Below is a small trained network, with its code and all its weights. Each question gives an input and a target symbol and asks what happens when units are switched off, that is, made to give their printed mean instead of their output.

import numpy as np


def w(rows, s, z=0):
    codes = np.array(rows[::2]) - 128.0
    scale = np.full(codes.shape[1], s)
    scale[-1] = z or s
    return codes * scale


def norm(h):
    return h / np.sqrt((h * h).mean(-1, keepdims=True) + 1e-5)


def softmax(a):
    e = np.exp(a - a.max(-1, keepdims=True))
    return e / e.sum(-1, keepdims=True)


def log_softmax(a):
    a = a - a.max(-1, keepdims=True)
    return a - np.log(np.exp(a).sum(-1, keepdims=True))


def net(x, mask):
    ids = ['αβγδεζθτφ'.index(c) for c in x.split()]
    T = len(ids)
    res = E[ids] + P[:T]
    u = 0
    for l in range(3):
        r = norm(res)
        for j in range(2):
            rows = slice(3 * j, 3 * j + 3)
            q, k, v = (r @ M[l][rows].T for M in (Q, K, V))
            z = softmax(np.where(np.tri(T) > 0, q @ k.T / 3**0.5, -1e9)) @ v
            o = O[l][rows]
            res = res + np.where(mask[u + j], z, o[:, -1]) @ o[:, :-1]
        u += 2
    return log_softmax(norm(res)[-1] @ U[:, :-1].T + U[:, -1])


Q, K, V, O = {}, {}, {}, {}
E = w([
[81,82,194,86,144,186,117,67,137,197],'α',
[54,161,167,241,95,113,86,47,142,159],'β',
[139,171,141,106,141,206,138,254,107,138],'γ',
[77,86,99,130,117,155,189,132,159,92],'δ',
[112,199,102,114,74,104,99,148,159,139],'ε',
[86,89,198,165,188,62,149,114,97,97],'ζ',
[232,164,138,45,144,33,229,91,185,171],'θ',
[125,48,147,163,93,91,97,155,125,176],'τ',
[135,117,208,117,92,177,183,129,112,90],'φ',
],0.02)
P = w([
[167,30,119,216,231,255,124,214,185,87],'0',
[147,84,139,188,162,180,132,229,132,48],'1',
[116,93,163,170,149,170,131,214,134,60],'2',
[106,84,173,155,135,154,107,195,129,69],'3',
[98,116,190,135,130,148,89,178,139,59],'4',
[108,109,190,113,127,117,68,168,129,50],'5',
[96,123,194,95,113,119,69,159,141,53],'6',
[109,120,191,72,110,104,57,151,137,59],'7',
[102,126,186,63,108,82,52,134,130,69],'8',
[100,135,180,42,96,69,61,112,120,62],'9',
[115,113,183,16,105,60,51,133,126,67],'10',
[123,119,182,4,103,71,55,122,137,83],'11',
[113,99,193,13,82,49,69,127,152,99],'12',
[118,79,197,23,98,50,59,133,146,117],'13',
],0.0057)
Q[0] = w([
[31,139,156,4,113,83,137,196,171,155],'0.h1',
[162,212,67,219,35,127,66,114,176,172],'0.h1',
[118,138,212,50,151,159,147,124,163,94],'0.h1',
[67,70,254,66,111,114,71,94,238,109],'0.h2',
[185,139,128,207,134,116,108,143,74,152],'0.h2',
[163,112,65,72,136,79,110,14,124,194],'0.h2',
],0.0068)
K[0] = w([
[95,134,84,81,85,111,211,96,183,132],'0.h1',
[205,184,161,116,155,109,96,113,125,146],'0.h1',
[91,116,100,110,101,97,108,161,182,134],'0.h1',
[138,111,101,2,108,109,132,136,143,123],'0.h2',
[115,148,110,144,59,167,135,112,142,56],'0.h2',
[159,146,95,151,158,176,165,101,134,136],'0.h2',
],0.011)
V[0] = w([
[57,121,136,91,54,152,116,148,120,109],'0.h1',
[103,115,110,115,159,140,126,97,68,121],'0.h1',
[169,135,170,179,94,163,104,117,12,181],'0.h1',
[125,136,69,132,174,129,94,161,147,179],'0.h2',
[195,60,104,146,98,89,217,115,190,130],'0.h2',
[9,137,117,172,168,254,184,148,107,48],'0.h2',
],0.0071)
O[0] = w([
[159,114,62,184,106,111,116,165,91,32,253],'0.h1',
[181,115,73,175,127,184,145,163,170,233,68],'0.h1',
[153,254,172,110,175,162,100,80,21,194,15],'0.h1',
[147,180,86,132,237,148,17,103,126,160,53],'0.h2',
[223,76,62,207,78,82,193,81,101,131,240],'0.h2',
[93,173,121,185,147,225,184,166,224,113,58],'0.h2',
],0.007,0.0036)
Q[1] = w([
[105,150,91,89,165,180,180,118,119,52],'1.h1',
[98,144,182,75,178,111,79,146,76,147],'1.h1',
[173,93,32,142,155,232,30,98,136,124],'1.h1',
[91,92,255,110,111,120,155,129,137,104],'1.h2',
[79,135,122,128,103,93,137,130,114,36],'1.h2',
[87,164,147,89,195,83,123,81,117,117],'1.h2',
],0.0086)
K[1] = w([
[89,78,141,203,109,213,127,199,167,218],'1.h1',
[118,222,186,23,113,78,98,173,207,209],'1.h1',
[127,147,254,215,228,161,185,160,18,148],'1.h1',
[123,222,104,24,9,108,185,126,25,158],'1.h2',
[55,79,35,132,130,46,212,167,157,99],'1.h2',
[228,100,116,97,130,223,203,87,240,169],'1.h2',
],0.0063)
V[1] = w([
[232,169,107,126,255,87,215,50,78,30],'1.h1',
[135,126,98,134,120,79,155,107,157,115],'1.h1',
[107,151,114,95,135,123,57,31,56,114],'1.h1',
[31,116,174,237,116,109,79,97,177,131],'1.h2',
[99,140,65,117,235,94,198,84,150,117],'1.h2',
[88,105,163,153,126,82,110,221,61,105],'1.h2',
],0.0065)
O[1] = w([
[110,214,104,173,159,81,190,175,96,82,66],'1.h1',
[109,107,121,125,121,112,130,107,119,74,165],'1.h1',
[85,112,153,182,141,143,228,123,172,106,11],'1.h1',
[82,180,98,153,189,128,147,2,150,104,181],'1.h2',
[90,97,156,100,193,55,125,126,139,149,30],'1.h2',
[161,151,110,130,220,151,91,120,138,36,253],'1.h2',
],0.0091,0.0051)
Q[2] = w([
[150,139,75,201,137,142,242,152,135,171],'2.h1',
[124,89,83,186,133,176,113,103,224,99],'2.h1',
[155,102,96,103,58,70,119,117,169,93],'2.h1',
[92,217,117,115,87,167,207,132,99,249],'2.h2',
[94,90,153,137,148,76,118,132,171,63],'2.h2',
[109,133,71,174,75,85,90,144,120,175],'2.h2',
],0.012)
K[2] = w([
[166,77,134,206,192,191,157,207,30,144],'2.h1',
[194,156,249,74,114,71,203,135,163,216],'2.h1',
[109,162,20,45,101,37,129,151,94,117],'2.h1',
[46,128,112,162,117,254,156,137,85,131],'2.h2',
[174,159,118,101,158,49,217,88,209,129],'2.h2',
[134,134,34,83,39,173,87,100,98,200],'2.h2',
],0.0088)
V[2] = w([
[140,167,123,194,133,126,114,121,95,165],'2.h1',
[5,89,156,139,117,163,78,149,66,102],'2.h1',
[110,110,145,202,156,109,141,169,96,147],'2.h1',
[108,153,52,66,150,141,146,113,121,142],'2.h2',
[164,109,196,116,143,84,183,138,113,77],'2.h2',
[2,114,185,126,123,148,91,151,115,102],'2.h2',
],0.01)
O[2] = w([
[88,154,68,171,125,124,110,131,150,129,68],'2.h1',
[155,83,115,142,96,179,172,151,165,244,158],'2.h1',
[187,135,78,165,119,121,133,149,108,135,59],'2.h1',
[88,111,69,157,112,180,145,151,115,87,63],'2.h2',
[129,107,156,112,110,137,110,138,217,152,255],'2.h2',
[183,117,155,175,113,62,94,143,137,112,47],'2.h2',
],0.012,0.0062)
U = w([
[243,88,125,115,96,94,69,74,47,167,147],'α',
[110,191,161,184,49,127,135,79,148,160,165],'β',
[178,161,143,93,156,148,76,253,123,154,196],'γ',
[97,193,147,70,150,118,64,108,118,46,166],'δ',
[95,106,172,28,159,210,168,107,163,228,63],'ε',
[90,144,169,119,116,85,178,200,60,167,150],'ζ',
[191,175,211,147,176,5,145,168,163,157,241],'θ',
[153,70,49,171,53,149,148,162,180,108,1],'τ',
[211,137,237,167,27,159,194,150,91,88,73],'φ',
],0.0076,0.0029)

Each question gives the input, a string of symbols that net reads in full, and the target symbol t.
The units are the heads (3 rows each of Q, K, V and O). Each row of codes is followed by its name. A weight is (code - 128) times the scale printed after its matrix; where a second scale follows, it is the last column's (O and U).
mask holds one flag per head, layer by layer. A switched-off head (its flag False) gives its mean, the last column of its rows in O, instead of its output. The means were averaged over made-up inputs and are rounded, as every weight is.
A unit's drop is (log p(t) with every unit on - log p(t) with that unit switched off) / (log p(t) with every unit on - log p(t) with every unit switched off).
The circuit of an input: a set's keep is (log p(t) with only the set's units on - log p(t) with every unit switched off) / (log p(t) with every unit on - log p(t) with every unit switched off). Starting from all 6 units, units are removed one at a time, each time the one whose removal leaves the highest keep (on an exact tie, the one counted first), for as long as the keep stays at least 0.8.
circuit, biggest first: the units of the circuit, biggest drop first
most important unit: the unit with the biggest drop
heads that matter: for each layer, one digit per head in row order, 1 if its drop is at least 0.15 and else 0, layers parted by /
drop when u is switched off: that unit's drop, to one decimal
input τ β α τ τ θ τ β φ τ α, target α: most important unit -> 0.h1
input α α τ γ θ τ δ γ τ β δ β δ θ, target δ: circuit, biggest first -> (0.h1 2.h1)
input θ δ α φ ζ ε β γ, target ε: heads that matter -> 11 / 10 / 01
input α θ γ γ ζ ζ, target ζ: circuit, biggest first -> (1.h1 1.h2 2.h2)
input φ φ τ α τ φ, target α: circuit, biggest first -> (0.h2 1.h1)
input α β θ γ ε γ β φ, target ε: heads that matter -> 00 / 00 / 01
input τ γ δ τ, target γ: circuit, biggest first -> (0.h2 1.h2 1.h1 2.h2)
input γ β γ γ τ τ ζ τ φ θ ζ, target ζ: heads that matter -> 00 / 10 / 01
input τ τ φ α τ, target φ: circuit, biggest first -> (1.h1 0.h1 0.h2)
input ζ ζ τ θ α, target α: heads that matter -> 11 / 00 / 00
input ζ τ δ α θ ζ β α, target δ: heads that matter -> 10 / 00 / 10
input θ τ τ β γ φ ε θ γ δ β φ, target δ: heads that matter -> 10 / 10 / 11
input α τ γ τ, target γ: heads that matter -> 11 / 01 / 00
input β φ ζ τ γ τ τ ε θ, target ε: heads that matter -> 00 / 00 / 01
input δ φ θ τ δ φ γ τ τ φ ε τ γ, target ε: circuit, biggest first -> (2.h2 0.h2 1.h1)
input φ ζ θ β τ, target τ: circuit, biggest first -> (1.h1 0.h1 2.h2 2.h1)
input τ τ φ τ, target φ: heads that matter -> 11 / 11 / 01
input φ τ θ γ ε, target ε: most important unit -> 0.h1
input τ θ φ δ α γ ζ β, target δ: heads that matter -> 01 / 00 / 11
input τ β φ τ, target β: heads that matter -> 11 / 01 / 00
input γ φ θ γ ε α α τ, target ε: heads that matter -> 10 / 00 / 01
input δ ζ φ ζ θ γ α ζ φ, target δ: circuit, biggest first -> (2.h1)
input φ φ ζ τ ζ, target α: circuit, biggest first -> (1.h1 2.h1)
input γ φ τ τ τ ζ τ, target θ: heads that matter -> 10 / 10 / 01
input δ τ θ, target δ: drop when 0.h1 is switched off -> 0.1
